Below is a small trained network, with its code and all its weights. Each question gives an input and a class and asks what happens when units are switched off, that is, made to give their printed mean instead of their output.

import numpy as np


def w(rows, s, z=0):
    codes = np.array(rows[::2]) - 128.0
    scale = np.full(codes.shape[1], s)
    scale[-1] = z or s
    return codes * scale


def norm(h):
    return h / np.sqrt((h * h).mean(-1, keepdims=True) + 1e-5)


def f(y):
    return y / 2 * (1 + np.tanh(0.7978845608 * (y + 0.044715 * y**3)))


def log_softmax(a):
    a = a - a.max(-1, keepdims=True)
    return a - np.log(np.exp(a).sum(-1, keepdims=True))


def net(x, mask):
    res = np.array(x, float).reshape(1, 8) / 4 @ E
    u = 0
    for l in range(4):
        y = f(norm(res) @ A[l][:, :-1].T + A[l][:, -1])
        res = res + np.where(mask[u : u + 5], y, B[l][:, -1]) @ B[l][:, :-1]
        u += 5
    return log_softmax(norm(res)[-1] @ U[:, :-1].T + U[:, -1])


A, B = {}, {}
E = w([
[120,162,238,151,60,91,181],'x0',
[200,114,140,236,92,116,159],'x1',
[204,120,151,171,108,174,92],'x2',
[194,129,127,89,1,102,32],'x3',
[188,98,77,123,44,60,159],'x4',
[101,34,147,88,126,133,130],'x5',
[102,193,188,48,156,123,144],'x6',
[73,106,179,99,135,159,66],'x7',
],0.0099)
A[0] = w([
[88,21,86,150,119,24,186,165],'0.n0',
[20,215,209,82,176,157,132,158],'0.n1',
[44,131,226,104,67,77,159,202],'0.n2',
[140,40,148,184,185,106,48,127],'0.n3',
[199,102,2,179,184,181,47,1],'0.n4',
],0.0079,0.0037)
B[0] = w([
[77,35,36,124,125,97,100,215],'0.n0',
[103,91,104,158,249,98,65,253],'0.n1',
[181,123,23,98,186,155,24,215],'0.n2',
[213,92,65,159,16,196,98,166],'0.n3',
[112,252,2,43,43,164,73,197],'0.n4',
],0.0074,0.0065)
A[1] = w([
[34,124,255,132,113,199,90,4],'1.n0',
[109,70,153,61,71,205,128,32],'1.n1',
[165,169,90,134,166,51,99,26],'1.n2',
[57,187,183,60,83,19,194,87],'1.n3',
[109,45,228,121,95,106,64,192],'1.n4',
],0.0075,0.002)
B[1] = w([
[74,170,40,54,127,137,78,178],'1.n0',
[218,199,89,94,188,2,53,158],'1.n1',
[203,111,65,61,127,193,242,226],'1.n2',
[194,123,15,3,128,128,49,134],'1.n3',
[186,129,64,131,85,236,153,249],'1.n4',
],0.008,0.0015)
A[2] = w([
[181,157,114,86,212,119,168,176],'2.n0',
[158,206,125,47,114,32,93,194],'2.n1',
[143,75,153,128,100,94,155,3],'2.n2',
[157,227,158,99,135,95,114,53],'2.n3',
[231,92,110,1,66,76,54,214],'2.n4',
],0.0085,0.0043)
B[2] = w([
[145,190,96,254,85,186,86,170],'2.n0',
[138,97,33,103,69,125,135,182],'2.n1',
[114,43,103,66,174,165,45,120],'2.n2',
[204,91,9,7,118,202,22,130],'2.n3',
[219,125,75,140,20,207,112,255],'2.n4',
],0.0084,0.0099)
A[3] = w([
[185,151,155,150,97,128,130,97],'3.n0',
[129,114,86,142,148,131,164,136],'3.n1',
[141,140,108,127,142,133,131,4],'3.n2',
[142,156,133,90,77,5,148,154],'3.n3',
[114,204,95,186,166,154,212,171],'3.n4',
],0.012,0.0042)
B[3] = w([
[101,253,170,134,112,204,181,184],'3.n0',
[126,84,120,130,89,145,63,206],'3.n1',
[159,142,127,127,112,215,102,108],'3.n2',
[164,64,95,143,99,225,52,159],'3.n3',
[159,109,134,131,36,177,107,253],'3.n4',
],0.011,0.0045)
U = w([
[30,123,163,83,252,138,70,216],'0',
[151,115,182,71,197,20,215,2],'1',
[198,185,245,184,73,182,141,88],'2',
[95,73,177,156,156,58,192,22],'3',
[181,142,10,85,81,164,52,210],'4',
],0.013,0.009)

Each question gives the input, the list of numbers given to net, and the class t.
The units are the neurons (one row each of A and B). Each row of codes is followed by its name. A weight is (code - 128) times the scale printed after its matrix; where a second scale follows, it is the last column's (A, B and U).
mask holds one flag per neuron, layer by layer. A switched-off neuron (its flag False) gives its mean, the last column of its row in B, instead of its output. The means were averaged over made-up inputs and are rounded, as every weight is.
A unit's drop is (log p(t) with every unit on - log p(t) with that unit switched off) / (log p(t) with every unit on - log p(t) with every unit switched off).
The circuit of an input: a set's keep is (log p(t) with only the set's units on - log p(t) with every unit switched off) / (log p(t) with every unit on - log p(t) with every unit switched off). Starting from the 12 units with the biggest drops (on a tie, the unit counted first), units are removed one at a time, each time the one whose removal leaves the highest keep (on an exact tie, the one counted first), for as long as the keep stays at least 0.8.
circuit, biggest first: the units of the circuit, biggest drop first
most important unit: the unit with the biggest drop
top k neurons: the k neurons with the biggest drops, biggest first
k most important neurons of layer l: the k neurons of layer l with the biggest drops, biggest first
drop of u: that unit's drop, to one decimal
input [3,-1,1,-1,-3,-4,-2,0], class 2: circuit, biggest first	[0.n4, 2.n1, 0.n0]
input [5,-1,1,-5,2,7,-6,-1], class 3: top 2 neurons	[2.n4, 0.n4]
input [3,-3,-3,4,-5,-4,8,2], class 0: most important unit	0.n1
input [1,1,1,3,-8,4,3,-1], class 0: circuit, biggest first	[0.n1, 2.n4]
input [2,-2,2,-1,-2,-6,3,1], class 0: circuit, biggest first	[0.n1, 2.n4]
input [6,-3,7,5,-7,-1,-7,-1], class 2: 2 most important neurons of layer 0	[0.n4, 0.n0]
input [7,1,3,-4,-1,5,4,0], class 0: circuit, biggest first	[2.n4, 0.n1]
input [2,4,5,-7,-1,6,1,-3], class 2: top 2 neurons	[3.n4, 0.n1]
input [-2,2,-1,-2,-8,6,-5,5], class 0: top 2 neurons	[2.n4, 3.n4]
input [8,1,7,0,-5,6,2,5], class 4: top 4 neurons	[1.n0, 1.n4, 0.n2, 1.n1]
input [-1,7,-2,-5,-7,8,-5,0], class 3: 2 most important neurons of layer 0	[0.n2, 0.n4]
input [6,-5,2,-6,-6,-4,4,-7], class 0: 2 most important neurons of layer 2	[2.n4, 2.n1]
input [1,5,6,-7,-6,7,-5,-8], class 2: 2 most important neurons of layer 0	[0.n2, 0.n1]
input [6,0,2,-1,-2,1,0,4], class 0: top neuron	[0.n1]
input [5,5,0,-6,7,2,-6,6], class 3: top 2 neurons	[2.n4, 0.n4]
input [4,-2,3,-1,-8,-1,-6,5], class 0: drop of 2.n3	0.0
input [-4,6,-1,-8,-7,-7,4,-4], class 2: drop of 3.n4	0.7
input [1,1,7,-7,2,-8,-6,1], class 2: drop of 0.n2	0.2
